Below are the code and all the weights of a small trained network. Each question names an input and a target symbol and asks about switching units off, where a switched-off unit gives its printed mean instead of its output.

import numpy as np


def w(rows, s, z=0):
    codes = np.array(rows[::2]) - 128.0
    scale = np.full(codes.shape[1], s)
    scale[-1] = z or s
    return codes * scale


def softmax(a):
    e = np.exp(a - a.max(-1, keepdims=True))
    return e / e.sum(-1, keepdims=True)


def log_softmax(a):
    a = a - a.max(-1, keepdims=True)
    return a - np.log(np.exp(a).sum(-1, keepdims=True))


def net(x, mask):
    ids = ['ΓΠΣΩδζηλμξτ'.index(c) for c in x.split()]
    T = len(ids)
    res = E[ids] + P[:T]
    u = 0
    for l in range(2):
        r = res
        for j in range(3):
            rows = slice(2 * j, 2 * j + 2)
            q, k, v = (r @ M[l][rows].T for M in (Q, K, V))
            z = softmax(np.where(np.tri(T) > 0, q @ k.T / 2**0.5, -1e9)) @ v
            o = O[l][rows]
            res = res + np.where(mask[u + j], z, o[:, -1]) @ o[:, :-1]
        u += 3
    return log_softmax(res[-1] @ U[:, :-1].T + U[:, -1])


Q, K, V, O = {}, {}, {}, {}
E = w([
[75,108,147],'Γ',
[108,121,104],'Π',
[135,184,202],'Σ',
[92,153,126],'Ω',
[47,86,172],'δ',
[135,22,110],'ζ',
[126,147,128],'η',
[134,162,176],'λ',
[153,81,146],'μ',
[157,124,68],'ξ',
[108,5,136],'τ',
],0.022)
P = w([
[219,13,143],'0',
[107,3,182],'1',
[128,80,167],'2',
[174,48,110],'3',
[153,14,131],'4',
[201,78,59],'5',
[230,78,38],'6',
[205,73,64],'7',
],0.0041)
Q[0] = w([
[53,190,46],'0.h0',
[110,220,107],'0.h0',
[102,159,123],'0.h1',
[127,171,103],'0.h1',
[165,2,16],'0.h2',
[111,185,225],'0.h2',
],0.0079)
K[0] = w([
[99,4,194],'0.h0',
[160,73,153],'0.h0',
[125,104,82],'0.h1',
[100,147,96],'0.h1',
[128,134,244],'0.h2',
[103,57,102],'0.h2',
],0.011)
V[0] = w([
[107,255,75],'0.h0',
[79,152,9],'0.h0',
[114,165,202],'0.h1',
[129,26,97],'0.h1',
[31,153,192],'0.h2',
[36,229,69],'0.h2',
],0.0075)
O[0] = w([
[115,148,59,2],'0.h0',
[138,49,170,22],'0.h0',
[250,208,29,169],'0.h1',
[239,28,1,206],'0.h1',
[122,33,114,231],'0.h2',
[167,168,137,20],'0.h2',
],0.0063,0.005)
Q[1] = w([
[157,185,143],'1.h0',
[79,9,52],'1.h0',
[194,174,40],'1.h1',
[200,89,201],'1.h1',
[67,112,88],'1.h2',
[83,85,141],'1.h2',
],0.011)
K[1] = w([
[124,105,119],'1.h0',
[153,180,200],'1.h0',
[175,125,99],'1.h1',
[119,248,127],'1.h1',
[120,127,72],'1.h2',
[171,133,160],'1.h2',
],0.015)
V[1] = w([
[70,135,165],'1.h0',
[146,93,102],'1.h0',
[73,137,73],'1.h1',
[135,182,170],'1.h1',
[173,65,91],'1.h2',
[172,188,3],'1.h2',
],0.015)
O[1] = w([
[125,105,197,150],'1.h0',
[181,50,33,131],'1.h0',
[99,192,193,107],'1.h1',
[119,1,10,103],'1.h1',
[33,121,130,202],'1.h2',
[57,145,70,12],'1.h2',
],0.0094,0.011)
U = w([
[255,62,76,253],'Γ',
[145,154,77,71],'Π',
[164,215,141,84],'Σ',
[151,163,86,102],'Ω',
[231,150,189,52],'δ',
[115,167,114,31],'ζ',
[141,160,78,14],'η',
[156,167,96,16],'λ',
[192,157,96,60],'μ',
[41,169,5,159],'ξ',
[151,83,72,83],'τ',
],0.0087,0.0053)

Each question gives the input, a string of symbols that net reads in full, and the target symbol t.
The units are the heads (2 rows each of Q, K, V and O). Each row of codes is followed by its name. A weight is (code - 128) times the scale printed after its matrix; where a second scale follows, it is the last column's (O and U).
mask holds one flag per head, layer by layer. A switched-off head (its flag False) gives its mean, the last column of its rows in O, instead of its output. The means were averaged over made-up inputs and are rounded, as every weight is.
A unit's drop is (log p(t) with every unit on - log p(t) with that unit switched off) / (log p(t) with every unit on - log p(t) with every unit switched off).
The circuit of an input: a set's keep is (log p(t) with only the set's units on - log p(t) with every unit switched off) / (log p(t) with every unit on - log p(t) with every unit switched off). Starting from all 6 units, units are removed one at a time, each time the one whose removal leaves the highest keep (on an exact tie, the one counted first), for as long as the keep stays at least 0.8.
circuit, biggest first: the units of the circuit, biggest drop first
most important unit: the unit with the biggest drop
heads that matter: for each layer, one digit per head in row order, 1 if its drop is at least 0.15 and else 0, layers parted by /
drop of u: that unit's drop, to one decimal
input ζ δ Σ Σ Π, target Σ: most important unit : 1.h1
input δ δ Π, target δ: heads that matter : 100 / 011
input δ Σ Σ Σ Ω, target Σ: heads that matter : 110 / 010
input δ δ τ ζ δ ζ ζ τ, target τ: heads that matter : 010 / 001
input δ Γ ζ μ Σ, target Γ: heads that matter : 000 / 100
input δ Γ Σ ζ η λ ξ δ, target ξ: heads that matter : 000 / 001
input Σ δ τ Σ δ, target Σ: circuit, biggest first : 0.h0, 1.h0, 1.h1
input δ δ Γ δ δ δ δ δ, target δ: heads that matter : 000 / 011
input λ δ δ ζ ζ Σ ξ Γ, target ξ: heads that matter : 010 / 001
input Ω Σ λ, target Γ: heads that matter : 000 / 011
input ξ τ μ δ δ Ω, target δ: heads that matter : 100 / 010
input η ζ λ Σ ξ, target Σ: circuit, biggest first : 1.h1, 0.h1
input δ Σ δ ζ Γ ζ ζ Σ, target Γ: drop of 0.h0 : 0.0
input δ η ζ Σ Σ Ω, target Σ: circuit, biggest first : 1.h1
input τ δ Σ η δ Σ δ, target Σ: drop of 0.h0 : 0.2
input δ Π δ Γ, target δ: drop of 1.h2 : 0.2
input δ δ ζ δ Γ, target δ: drop of 1.h0 : -0.1
